Below is a small trained network, with its code and all its weights. Each question gives an input and a target symbol and asks what happens when units are switched off, that is, made to give their printed mean instead of their output.

import numpy as np


def w(rows, s, z=0):
    codes = np.array(rows[::2]) - 128.0
    scale = np.full(codes.shape[1], s)
    scale[-1] = z or s
    return codes * scale


def norm(h):
    return h / np.sqrt((h * h).mean(-1, keepdims=True) + 1e-5)


def f(y):
    return y / 2 * (1 + np.tanh(0.7978845608 * (y + 0.044715 * y**3)))


def softmax(a):
    e = np.exp(a - a.max(-1, keepdims=True))
    return e / e.sum(-1, keepdims=True)


def log_softmax(a):
    a = a - a.max(-1, keepdims=True)
    return a - np.log(np.exp(a).sum(-1, keepdims=True))


def net(x, mask):
    ids = ['αγδεζηθλμπστφψω'.index(c) for c in x.split()]
    T = len(ids)
    res = E[ids] + P[:T]
    r = norm(res)
    for j in range(2):
        rows = slice(2 * j, 2 * j + 2)
        q, k, v = (r @ M[0][rows].T for M in (Q, K, V))
        z = softmax(np.where(np.tri(T) > 0, q @ k.T / 2**0.5, -1e9)) @ v
        o = O[0][rows]
        res = res + np.where(mask[j], z, o[:, -1]) @ o[:, :-1]
    y = f(norm(res) @ A[0][:, :-1].T + A[0][:, -1])
    res = res + np.where(mask[2:10], y, B[0][:, -1]) @ B[0][:, :-1]
    return log_softmax(norm(res)[-1] @ U[:, :-1].T + U[:, -1])


Q, K, V, O, A, B = {}, {}, {}, {}, {}, {}
E = w([
[137,66,97],'α',
[116,169,107],'γ',
[74,164,137],'δ',
[60,82,141],'ε',
[138,79,152],'ζ',
[53,148,156],'η',
[113,145,115],'θ',
[66,180,17],'λ',
[128,196,193],'μ',
[89,146,106],'π',
[108,107,66],'σ',
[87,205,99],'τ',
[25,148,171],'φ',
[112,103,41],'ψ',
[8,104,203],'ω',
],0.011)
P = w([
[152,1,79],'0',
[148,30,91],'1',
[137,58,107],'2',
[134,76,119],'3',
[130,92,126],'4',
[130,104,132],'5',
[128,112,136],'6',
[121,114,143],'7',
[120,118,142],'8',
[120,124,146],'9',
[114,127,149],'10',
],0.0035)
Q[0] = w([
[81,105,60],'head 0',
[224,185,68],'head 0',
[224,2,116],'head 1',
[229,34,106],'head 1',
],0.0088)
K[0] = w([
[90,87,97],'head 0',
[131,159,112],'head 0',
[94,52,35],'head 1',
[44,2,43],'head 1',
],0.011)
V[0] = w([
[241,255,217],'head 0',
[181,165,143],'head 0',
[53,140,66],'head 1',
[118,20,69],'head 1',
],0.0043)
O[0] = w([
[83,205,189,32],'head 0',
[172,194,56,78],'head 0',
[202,236,176,115],'head 1',
[111,230,252,2],'head 1',
],0.0032,0.003)
A[0] = w([
[121,168,130,141],'neuron 0',
[137,179,69,250],'neuron 1',
[225,131,254,212],'neuron 2',
[63,84,189,164],'neuron 3',
[237,187,128,62],'neuron 4',
[34,110,141,175],'neuron 5',
[109,107,171,80],'neuron 6',
[131,46,168,66],'neuron 7',
],0.0065,0.0023)
B[0] = w([
[140,82,142,140],'neuron 0',
[155,76,246,174],'neuron 1',
[98,18,82,189],'neuron 2',
[159,244,88,224],'neuron 3',
[101,239,50,109],'neuron 4',
[255,126,57,254],'neuron 5',
[31,196,40,134],'neuron 6',
[80,152,220,132],'neuron 7',
],0.0044,0.0036)
U = w([
[18,42,70,234],'α',
[87,128,59,176],'γ',
[43,166,186,255],'δ',
[17,242,119,110],'ε',
[162,211,136,84],'ζ',
[239,133,190,143],'η',
[188,91,99,44],'θ',
[123,242,69,85],'λ',
[174,89,177,78],'μ',
[185,70,97,23],'π',
[152,102,164,48],'σ',
[137,62,209,44],'τ',
[196,86,133,72],'φ',
[29,160,248,132],'ψ',
[225,214,48,152],'ω',
],0.013,0.0051)

Each question gives the input, a string of symbols that net reads in full, and the target symbol t.
The units are the heads (2 rows each of Q, K, V and O) and the neurons (one row each of A and B). Each row of codes is followed by its name. A weight is (code - 128) times the scale printed after its matrix; where a second scale follows, it is the last column's (O, A, B and U).
mask holds one flag per unit, heads first, then neurons. A switched-off unit (its flag False) gives its mean, the last column of its rows in O or B, instead of its output. The means were averaged over made-up inputs and are rounded, as every weight is.
A unit's drop is (log p(t) with every unit on - log p(t) with that unit switched off) / (log p(t) with every unit on - log p(t) with every unit switched off).
The circuit of an input: a set's keep is (log p(t) with only the set's units on - log p(t) with every unit switched off) / (log p(t) with every unit on - log p(t) with every unit switched off). Starting from all 10 units, units are removed one at a time, each time the one whose removal leaves the highest keep (on an exact tie, the one counted first), for as long as the keep stays at least 0.8.
circuit, biggest first: the units of the circuit, biggest drop first
unit that matters most: the unit with the biggest drop
top k neurons: the k neurons with the biggest drops, biggest first
heads that matter: for each layer, one digit per head in row order, 1 if its drop is at least 0.15 and else 0, layers parted by /
drop when u is switched off: that unit's drop, to one decimal
input μ η μ δ μ μ μ ω μ, target ψ: unit that matters most -> head 0
input η η α θ η δ ψ μ, target α: circuit, biggest first -> neuron 2; head 1; neuron 5
input φ μ δ φ π ζ, target α: circuit, biggest first -> neuron 2; neuron 5; neuron 1
input δ μ τ η μ μ θ, target α: top 2 neurons -> neuron 3; neuron 5
input φ η μ, target α: circuit, biggest first -> neuron 2; head 1
input σ ω ε μ δ φ ζ μ, target ψ: circuit, biggest first -> neuron 5; neuron 2
input φ π η δ φ, target ε: heads that matter -> 00
input μ μ μ τ γ α δ π ζ, target α: heads that matter -> 00
input δ τ μ ζ π τ γ, target α: circuit, biggest first -> neuron 3; neuron 5
input η φ δ ψ η γ, target η: top 3 neurons -> neuron 1; neuron 2; neuron 3
input α φ φ γ, target η: top 2 neurons -> neuron 1; neuron 2
input ψ ε μ μ φ μ ψ δ φ θ, target α: drop when head 1 is switched off -> 1.4
input ω ζ σ ψ δ, target ω: drop when neuron 6 is switched off -> 0.0
input ω η φ φ, target ε: drop when neuron 3 is switched off -> 0.3
input φ μ δ γ, target α: drop when neuron 2 is switched off -> -0.1
